Below are the code and all the weights of a small trained network. Each question names an input and a class and asks about switching units off, where a switched-off unit gives its printed mean instead of its output.

import numpy as np


def w(rows, s, z=0):
    codes = np.array(rows[::2]) - 128.0
    scale = np.full(codes.shape[1], s)
    scale[-1] = z or s
    return codes * scale


def f(y):
    return y / 2 * (1 + np.tanh(0.7978845608 * (y + 0.044715 * y**3)))


def log_softmax(a):
    a = a - a.max(-1, keepdims=True)
    return a - np.log(np.exp(a).sum(-1, keepdims=True))


def net(x, mask):
    res = np.array(x, float).reshape(1, 4) / 4 @ E
    y = f(res @ A[0][:, :-1].T + A[0][:, -1])
    res = res + np.where(mask, y, B[0][:, -1]) @ B[0][:, :-1]
    return log_softmax(res[-1] @ U[:, :-1].T + U[:, -1])


A, B = {}, {}
E = w([
[114,181,110,90,206,27,115,110],'x0',
[89,147,227,131,159,134,84,195],'x1',
[108,151,121,122,147,150,255,162],'x2',
[128,139,128,127,122,130,126,127],'x3',
],0.02)
A[0] = w([
[124,108,155,141,88,123,96,159,179],'n1',
[116,135,91,94,148,126,121,77,215],'n2',
[78,133,152,129,110,153,177,184,51],'n3',
[148,116,106,144,87,175,154,94,161],'n4',
[117,128,94,99,143,103,165,96,79],'n5',
[158,82,84,143,46,162,151,92,254],'n6',
[148,143,75,90,158,85,142,84,111],'n7',
[100,154,96,158,118,107,146,102,58],'n8',
[83,163,165,98,169,102,115,128,42],'n9',
[105,158,131,103,135,136,248,178,160],'n10',
[76,161,173,97,176,95,99,182,53],'n11',
[148,111,98,107,144,91,123,93,173],'n12',
[128,112,156,137,123,154,106,184,173],'n13',
[101,133,189,153,107,182,107,187,128],'n14',
],0.017,0.0088)
B[0] = w([
[111,77,196,68,108,193,109,71,186],'n1',
[194,158,201,150,85,70,90,160,193],'n2',
[181,114,105,214,223,208,164,145,179],'n3',
[85,68,51,171,189,140,76,114,204],'n4',
[88,203,89,169,96,89,194,184,169],'n5',
[2,102,139,176,177,69,34,55,255],'n6',
[178,239,159,94,90,117,176,176,206],'n7',
[107,171,133,119,133,104,208,109,147],'n8',
[55,95,85,166,140,92,62,110,190],'n9',
[68,157,41,188,244,173,216,241,221],'n10',
[41,72,64,173,202,146,17,58,218],'n11',
[213,170,133,113,95,86,78,151,193],'n12',
[161,91,179,36,135,131,160,115,190],'n13',
[205,51,179,94,85,221,220,136,218],'n14',
],0.0096,0.028)
U = w([
[108,93,140,140,132,84,36,64,253],'0',
[56,121,66,188,175,137,117,141,113],'1',
[251,189,146,122,73,74,81,123,135],'2',
[145,205,103,140,128,92,206,192,8],'3',
[185,84,180,39,82,182,125,101,124],'4',
[203,92,138,153,164,195,198,168,54],'5',
],0.012,0.0049)

Each question gives the input, the list of numbers given to net, and the class t.
The units are the neurons (one row each of A and B). Each row of codes is followed by its name. A weight is (code - 128) times the scale printed after its matrix; where a second scale follows, it is the last column's (A, B and U).
mask holds one flag per neuron, in row order. A switched-off neuron (its flag False) gives its mean, the last column of its row in B, instead of its output. The means were averaged over made-up inputs and are rounded, as every weight is.
A unit's drop is (log p(t) with every unit on - log p(t) with that unit switched off) / (log p(t) with every unit on - log p(t) with every unit switched off).
The circuit of an input: a set's keep is (log p(t) with only the set's units on - log p(t) with every unit switched off) / (log p(t) with every unit on - log p(t) with every unit switched off). Starting from the 12 units with the biggest drops (on a tie, the unit counted first), units are removed one at a time, each time the one whose removal leaves the highest keep (on an exact tie, the one counted first), for as long as the keep stays at least 0.8.
units of the circuit, in order: the units of the circuit, biggest drop first
k most important neurons: the k neurons with the biggest drops, biggest first
drop when u is switched off: that unit's drop, to one decimal
input [-5,-1,-1,4], class 0: units of the circuit, in order : (n10)
input [1,-5,-8,0], class 2: units of the circuit, in order : (n11, n12)
input [1,-1,-6,-3], class 2: 2 most important neurons : (n11, n6)
input [-6,-8,0,4], class 0: 2 most important neurons : (n10, n6)
input [-1,8,1,7], class 5: 2 most important neurons : (n14, n3)
input [1,0,-5,-4], class 2: 2 most important neurons : (n6, n11)
input [2,7,-2,-1], class 0: 2 most important neurons : (n11, n10)
input [7,2,-2,-1], class 0: 2 most important neurons : (n11, n10)
input [-6,-8,0,1], class 0: 2 most important neurons : (n10, n6)
input [-3,5,-1,-4], class 4: drop when n10 is switched off : 0.1
input [6,5,0,-6], class 0: drop when n10 is switched off : 1.3
input [-4,-7,-1,3], class 0: drop when n10 is switched off : 0.5
